(in the rows, 128 means zero)
Each row has a class, written after it.
103; 135; 130; 117; 135; 167; 110; 153; 89; 173; 172; 143; 107; 128; 122; 140; 128; 134; 113; 139; 105; 148; 149; 134; 107; 104; 168; 158; 123; 119; 117; 124; 133; 116	Natab
93; 166; 74; 124; 168; 64; 139; 132; 143; 162; 90; 95; 130; 110; 135; 109; 70; 97; 90; 44; 85; 135; 127; 110; 169; 145; 149; 133; 197; 133; 83; 103; 156; 154	nuro
87; 156; 126; 128; 147; 95; 123; 96; 113; 140; 199; 95; 124; 111; 132; 96; 130; 156; 135; 104; 111; 108; 144; 91; 126; 114; 182; 128; 150; 130; 85; 128; 111; 116	marig
111; 130; 144; 135; 130; 122; 118; 141; 132; 137; 121; 116; 124; 147; 102; 129; 120; 128; 101; 123; 120; 136; 125; 105; 123; 133; 135; 136; 138; 117; 92; 128; 151; 138	Pes
125; 137; 146; 109; 139; 113; 116; 143; 124; 142; 114; 119; 112; 94; 114; 123; 126; 145; 125; 118; 120; 126; 121; 109; 144; 118; 159; 136; 127; 123; 92; 114; 120; 115	Fidiz
86; 121; 131; 112; 142; 95; 123; 144; 123; 124; 148; 117; 140; 102; 91; 109; 105; 111; 145; 118; 138; 120; 148; 138; 127; 127; 122; 120; 142; 136; 132; 104; 85; 100	bive
126; 147; 139; 139; 139; 133; 128; 132; 124; 140; 129; 97; 123; 114; 134; 127; 119; 158; 114; 133; 126; 122; 134; 113; 137; 126; 128; 139; 114; 126; 121; 128; 138; 111	Vipo
97; 96; 119; 117; 113; 102; 131; 169; 134; 122; 151; 132; 141; 144; 104; 105; 141; 110; 134; 128; 126; 107; 128; 147; 131; 129; 117; 147; 138; 105; 129; 116; 122; 132	Rara
99; 109; 155; 158; 148; 89; 101; 213; 143; 179; 124; 162; 85; 220; 164; 131; 137; 171; 123; 100; 131; 183; 126; 82; 171; 108; 125; 136; 123; 158; 92; 152; 153; 140	fefe
103; 139; 125; 134; 105; 109; 125; 128; 136; 148; 136; 147; 143; 139; 128; 117; 133; 116; 136; 124; 113; 108; 143; 120; 112; 118; 124; 136; 139; 118; 112; 140; 131; 132	bive
98; 113; 138; 104; 145; 59; 107; 114; 130; 129; 155; 164; 147; 111; 89; 129; 139; 82; 127; 128; 107; 124; 114; 120; 112; 137; 179; 124; 148; 120; 90; 130; 121; 174	geli
101; 123; 127; 110; 114; 106; 118; 119; 105; 113; 159; 143; 141; 139; 118; 117; 149; 97; 141; 136; 128; 115; 135; 145; 116; 106; 146; 134; 149; 111; 135; 141; 124; 158	Pes
113; 110; 144; 120; 149; 137; 123; 127; 143; 130; 145; 113; 106; 135; 143; 136; 129; 121; 123; 113; 127; 147; 110; 137; 153; 131; 127; 111; 132; 133; 154; 136; 119; 143	fefe
143; 153; 130; 126; 121; 125; 121; 128; 127; 109; 108; 110; 131; 102; 129; 130; 144; 148; 119; 125; 157; 121; 132; 114; 123; 135; 120; 113; 113; 132; 105; 141; 134; 106	nuro
147; 121; 80; 137; 143; 70; 134; 154; 121; 169; 157; 125; 109; 125; 133; 95; 135; 152; 143; 134; 131; 126; 132; 119; 146; 112; 169; 119; 128; 160; 105; 106; 82; 130	nugu
123; 112; 138; 117; 119; 117; 129; 148; 129; 115; 142; 114; 128; 126; 124; 120; 126; 131; 138; 131; 123; 120; 154; 145; 149; 119; 128; 129; 137; 112; 115; 114; 119; 95	tema
122; 139; 111; 137; 120; 137; 129; 131; 130; 138; 142; 126; 124; 125; 132; 137; 137; 117; 119; 136; 144; 139; 114; 119; 122; 127; 123; 113; 131; 126; 133; 121; 124; 127	nuro
109; 132; 143; 137; 113; 163; 128; 155; 134; 148; 125; 110; 128; 130; 120; 138; 113; 146; 115; 130; 123; 130; 143; 118; 128; 119; 114; 142; 114; 104; 101; 130; 134; 111	tema
106; 124; 136; 128; 109; 84; 132; 115; 138; 134; 145; 107; 138; 141; 121; 113; 138; 104; 138; 128; 129; 127; 128; 118; 113; 121; 140; 125; 149; 113; 112; 121; 113; 119	marig
92; 145; 130; 127; 110; 148; 132; 135; 129; 180; 146; 111; 107; 129; 123; 120; 125; 150; 127; 125; 146; 103; 144; 125; 123; 111; 116; 127; 124; 113; 115; 108; 100; 128	nugu
95; 117; 123; 137; 150; 129; 134; 130; 137; 148; 146; 140; 119; 119; 94; 111; 129; 143; 131; 124; 117; 109; 124; 125; 150; 144; 109; 152; 119; 106; 160; 125; 125; 147	nuro
96; 129; 96; 86; 80; 212; 93; 98; 157; 103; 113; 103; 139; 178; 160; 139; 105; 159; 118; 128; 134; 105; 93; 98; 75; 157; 116; 151; 123; 141; 109; 97; 129; 102	Vipo
115; 163; 147; 147; 133; 161; 125; 117; 143; 98; 112; 146; 165; 108; 123; 130; 116; 162; 127; 132; 111; 84; 137; 95; 161; 129; 87; 119; 119; 102; 125; 154; 144; 114	tema
113; 159; 115; 142; 145; 129; 130; 122; 126; 138; 136; 111; 128; 149; 128; 125; 127; 104; 130; 140; 166; 145; 109; 114; 131; 133; 138; 118; 138; 150; 135; 110; 127; 158	marig
160; 141; 142; 154; 113; 153; 142; 122; 140; 139; 112; 101; 116; 109; 109; 136; 132; 173; 114; 131; 118; 112; 125; 109; 143; 135; 111; 134; 99; 120; 109; 147; 144; 107	geli
149; 108; 140; 133; 162; 116; 114; 141; 116; 114; 122; 127; 110; 130; 80; 130; 141; 147; 101; 149; 140; 171; 135; 120; 114; 163; 152; 166; 107; 148; 110; 141; 156; 143	Pes
114; 136; 104; 113; 98; 80; 126; 178; 139; 126; 149; 119; 140; 121; 123; 101; 137; 137; 137; 156; 142; 115; 133; 122; 113; 106; 153; 136; 140; 131; 88; 110; 98; 90	Vipo
104; 125; 127; 125; 107; 107; 127; 133; 137; 132; 145; 134; 134; 138; 124; 115; 135; 114; 143; 129; 143; 116; 123; 130; 120; 118; 130; 131; 140; 122; 113; 106; 120; 124	Rara
103; 135; 102; 134; 127; 161; 138; 155; 120; 130; 141; 136; 129; 137; 124; 142; 136; 138; 125; 147; 136; 113; 113; 110; 139; 135; 111; 111; 134; 128; 158; 130; 107; 139	nugu
144; 134; 102; 150; 136; 142; 122; 107; 140; 127; 106; 130; 161; 134; 142; 139; 124; 120; 116; 131; 107; 137; 136; 113; 95; 146; 116; 119; 110; 155; 132; 129; 145; 120	bive
126; 120; 142; 133; 108; 121; 122; 149; 126; 136; 130; 66; 135; 162; 122; 138; 122; 109; 101; 116; 117; 176; 113; 82; 83; 120; 175; 137; 130; 145; 39; 124; 131; 95	Fidiz
158; 79; 144; 137; 137; 115; 113; 197; 60; 157; 140; 179; 94; 169; 113; 115; 149; 128; 120; 124; 131; 135; 141; 138; 159; 135; 111; 134; 144; 103; 128; 124; 161; 138	Rara
147; 158; 135; 123; 104; 155; 123; 167; 120; 150; 107; 138; 129; 121; 98; 124; 129; 126; 101; 136; 127; 109; 147; 136; 116; 126; 135; 141; 136; 108; 66; 123; 160; 121	geli
104; 146; 130; 126; 122; 146; 123; 127; 100; 138; 168; 130; 108; 152; 126; 137; 127; 139; 122; 124; 143; 98; 120; 108; 143; 103; 144; 102; 152; 120; 101; 132; 143; 163	Pes
105; 105; 114; 157; 121; 144; 135; 178; 122; 158; 87; 129; 165; 139; 129; 136; 167; 130; 160; 124; 126; 135; 99; 101; 85; 129; 121; 84; 65; 130; 178; 186; 92; 167	marig
102; 123; 130; 128; 137; 117; 124; 149; 86; 134; 131; 122; 121; 149; 122; 143; 151; 129; 130; 131; 112; 119; 147; 127; 129; 111; 132; 120; 125; 114; 138; 116; 158; 141	Pes
126; 122; 76; 124; 154; 127; 110; 174; 103; 147; 127; 128; 107; 150; 155; 94; 179; 166; 135; 97; 122; 99; 134; 122; 150; 159; 114; 84; 102; 144; 173; 118; 124; 143	Natab
108; 136; 117; 135; 145; 110; 130; 150; 135; 143; 141; 133; 127; 143; 116; 117; 137; 110; 124; 135; 116; 132; 135; 134; 143; 132; 132; 131; 136; 129; 144; 110; 134; 126	Natab
98; 133; 80; 136; 120; 50; 135; 165; 160; 142; 141; 134; 136; 110; 92; 89; 179; 111; 113; 163; 152; 153; 173; 130; 81; 142; 88; 132; 133; 132; 124; 75; 119; 106	fefe
96; 113; 122; 135; 128; 129; 133; 150; 127; 121; 145; 130; 129; 140; 127; 124; 152; 118; 127; 119; 138; 137; 130; 139; 128; 141; 107; 137; 130; 123; 159; 137; 133; 141	Rara
129; 137; 140; 132; 126; 139; 128; 129; 142; 128; 131; 116; 131; 109; 118; 128; 136; 139; 118; 125; 137; 117; 128; 123; 124; 132; 131; 115; 115; 119; 111; 137; 128; 114	nuro
137; 128; 132; 131; 142; 140; 131; 142; 111; 137; 143; 122; 124; 162; 105; 123; 133; 110; 118; 146; 133; 119; 113; 117; 127; 133; 146; 127; 130; 129; 101; 128; 157; 162	fefe
123; 132; 97; 116; 135; 118; 146; 133; 111; 125; 146; 102; 110; 144; 122; 142; 135; 112; 129; 144; 140; 115; 133; 151; 147; 123; 134; 124; 134; 140; 146; 98; 142; 134	Natab
112; 130; 138; 121; 114; 91; 120; 146; 144; 138; 149; 116; 128; 136; 123; 97; 145; 114; 129; 129; 133; 131; 135; 127; 120; 114; 133; 129; 140; 121; 99; 123; 114; 118	fefe
161; 102; 164; 117; 200; 65; 97; 129; 121; 68; 135; 157; 148; 132; 182; 129; 159; 112; 156; 93; 142; 147; 156; 148; 153; 125; 169; 14; 135; 195; 129; 139; 116; 107	fefe
120; 143; 143; 134; 131; 148; 121; 130; 139; 152; 114; 106; 126; 125; 122; 126; 131; 154; 117; 112; 121; 120; 143; 116; 109; 134; 135; 121; 95; 132; 106; 136; 134; 107	Natab
81; 135; 111; 98; 113; 125; 123; 158; 120; 126; 186; 116; 115; 116; 128; 118; 148; 111; 126; 124; 130; 131; 118; 116; 123; 114; 170; 113; 171; 124; 107; 102; 94; 113	Fidiz
81; 166; 151; 130; 126; 58; 132; 180; 179; 124; 131; 104; 146; 110; 108; 99; 113; 121; 128; 144; 121; 125; 171; 133; 173; 99; 126; 155; 156; 104; 76; 78; 124; 67	tema
102; 131; 124; 123; 107; 91; 128; 148; 120; 123; 139; 136; 135; 127; 93; 120; 138; 111; 131; 129; 132; 134; 137; 123; 119; 127; 128; 146; 150; 122; 106; 135; 119; 123	geli
89; 196; 98; 145; 102; 96; 132; 54; 83; 174; 169; 119; 128; 134; 176; 106; 126; 110; 128; 81; 106; 72; 117; 66; 151; 101; 117; 87; 199; 93; 110; 139; 121; 174	nugu
127; 118; 125; 109; 129; 89; 125; 148; 120; 115; 163; 154; 139; 148; 127; 109; 148; 99; 137; 137; 122; 105; 132; 144; 141; 108; 152; 117; 158; 122; 107; 143; 132; 154	fefe
121; 109; 129; 119; 123; 156; 140; 146; 106; 130; 124; 97; 118; 126; 113; 140; 113; 130; 115; 105; 140; 113; 131; 146; 132; 133; 110; 130; 125; 115; 122; 131; 143; 135	Rara
128; 107; 122; 127; 126; 73; 123; 148; 131; 115; 146; 114; 127; 134; 109; 95; 155; 134; 134; 132; 114; 124; 142; 128; 129; 129; 147; 127; 135; 125; 116; 118; 118; 110	Pes
82; 135; 126; 115; 121; 115; 137; 134; 135; 129; 144; 128; 142; 141; 105; 124; 141; 103; 142; 124; 129; 103; 134; 135; 111; 126; 149; 116; 135; 124; 123; 133; 123; 138	Natab
161; 127; 134; 124; 119; 163; 120; 95; 106; 126; 124; 104; 134; 92; 122; 146; 149; 133; 113; 140; 142; 135; 131; 112; 72; 128; 136; 95; 96; 135; 104; 118; 121; 107	Fidiz
109; 120; 102; 129; 135; 128; 120; 130; 121; 144; 156; 128; 123; 141; 134; 123; 139; 142; 113; 125; 106; 127; 127; 105; 121; 127; 116; 127; 130; 126; 125; 129; 136; 141	fefe
133; 131; 123; 124; 125; 150; 133; 130; 156; 128; 111; 97; 131; 124; 134; 126; 134; 143; 126; 119; 134; 114; 115; 121; 118; 132; 127; 99; 105; 140; 117; 140; 122; 131	fefe
103; 117; 104; 118; 104; 116; 126; 154; 131; 127; 159; 119; 137; 147; 112; 109; 134; 114; 127; 133; 132; 117; 139; 133; 108; 132; 124; 144; 141; 130; 115; 129; 115; 124	bive
109; 115; 119; 126; 131; 114; 115; 137; 108; 141; 150; 119; 124; 147; 140; 127; 114; 130; 124; 138; 124; 134; 126; 124; 140; 115; 112; 146; 133; 123; 144; 108; 121; 122	Vipo
136; 134; 114; 123; 103; 112; 113; 141; 118; 124; 144; 135; 147; 139; 130; 103; 133; 105; 129; 140; 117; 117; 129; 127; 123; 124; 129; 145; 146; 121; 115; 136; 121; 118	bive
84; 140; 130; 148; 202; 145; 136; 137; 168; 212; 77; 92; 112; 87; 117; 172; 111; 142; 90; 104; 101; 157; 141; 132; 117; 143; 137; 115; 57; 144; 149; 97; 153; 162	Natab
139; 120; 112; 117; 126; 151; 146; 110; 69; 128; 143; 126; 127; 109; 95; 154; 130; 100; 138; 143; 132; 95; 113; 147; 133; 120; 128; 109; 126; 114; 154; 134; 130; 171	geli
121; 119; 134; 130; 114; 125; 130; 123; 140; 145; 125; 117; 130; 113; 95; 135; 118; 139; 118; 130; 127; 122; 125; 108; 97; 129; 136; 132; 114; 116; 85; 122; 126; 108	nuro
105; 136; 132; 119; 106; 133; 134; 134; 147; 142; 138; 120; 130; 150; 120; 120; 121; 125; 126; 131; 138; 100; 134; 133; 130; 118; 131; 136; 144; 117; 99; 122; 113; 130	nugu
102; 116; 106; 126; 153; 130; 127; 102; 112; 148; 150; 129; 120; 121; 123; 133; 131; 129; 127; 117; 111; 118; 111; 106; 138; 126; 126; 121; 125; 126; 151; 108; 121; 165	Fidiz
104; 129; 131; 120; 112; 88; 127; 134; 140; 136; 141; 112; 142; 127; 123; 103; 148; 113; 135; 136; 135; 108; 134; 133; 107; 128; 138; 133; 128; 113; 120; 127; 116; 135	Vipo
137; 125; 153; 142; 106; 114; 137; 96; 164; 158; 53; 104; 116; 122; 124; 127; 151; 169; 126; 87; 133; 90; 137; 108; 113; 157; 85; 107; 83; 104; 113; 143; 159; 131	nuro
100; 128; 134; 132; 113; 124; 105; 120; 115; 140; 154; 149; 124; 98; 138; 109; 167; 146; 128; 98; 122; 136; 143; 95; 81; 149; 130; 98; 139; 116; 121; 126; 112; 90	Rara
127; 140; 119; 122; 133; 112; 119; 114; 129; 136; 121; 120; 130; 112; 142; 129; 132; 147; 120; 129; 131; 117; 138; 117; 109; 133; 138; 123; 119; 136; 112; 118; 137; 123	Vipo
139; 124; 133; 134; 118; 96; 125; 135; 155; 150; 107; 113; 123; 115; 124; 137; 127; 129; 106; 135; 112; 134; 138; 124; 125; 133; 117; 143; 118; 122; 106; 121; 145; 111	bive
147; 125; 142; 137; 117; 136; 124; 131; 134; 126; 115; 106; 126; 134; 144; 134; 131; 144; 116; 139; 141; 137; 124; 124; 126; 134; 110; 133; 111; 128; 133; 144; 133; 112	Vipo
102; 126; 135; 119; 120; 126; 133; 126; 127; 124; 153; 116; 135; 125; 114; 126; 122; 114; 146; 136; 140; 118; 137; 138; 130; 115; 139; 127; 133; 117; 115; 122; 111; 130	tema
136; 152; 145; 145; 128; 158; 119; 117; 92; 143; 148; 122; 117; 133; 149; 131; 153; 116; 133; 145; 116; 122; 112; 122; 144; 104; 141; 106; 128; 106; 159; 129; 139; 146	Pes
99; 221; 117; 128; 112; 42; 116; 88; 136; 122; 99; 110; 158; 136; 180; 133; 151; 59; 116; 148; 157; 120; 130; 104; 123; 112; 121; 109; 173; 124; 101; 79; 177; 150	Vipo
182; 113; 113; 128; 154; 33; 131; 107; 118; 110; 115; 149; 121; 75; 157; 133; 126; 86; 138; 136; 106; 205; 161; 179; 167; 109; 140; 148; 168; 145; 173; 96; 120; 63	nuro
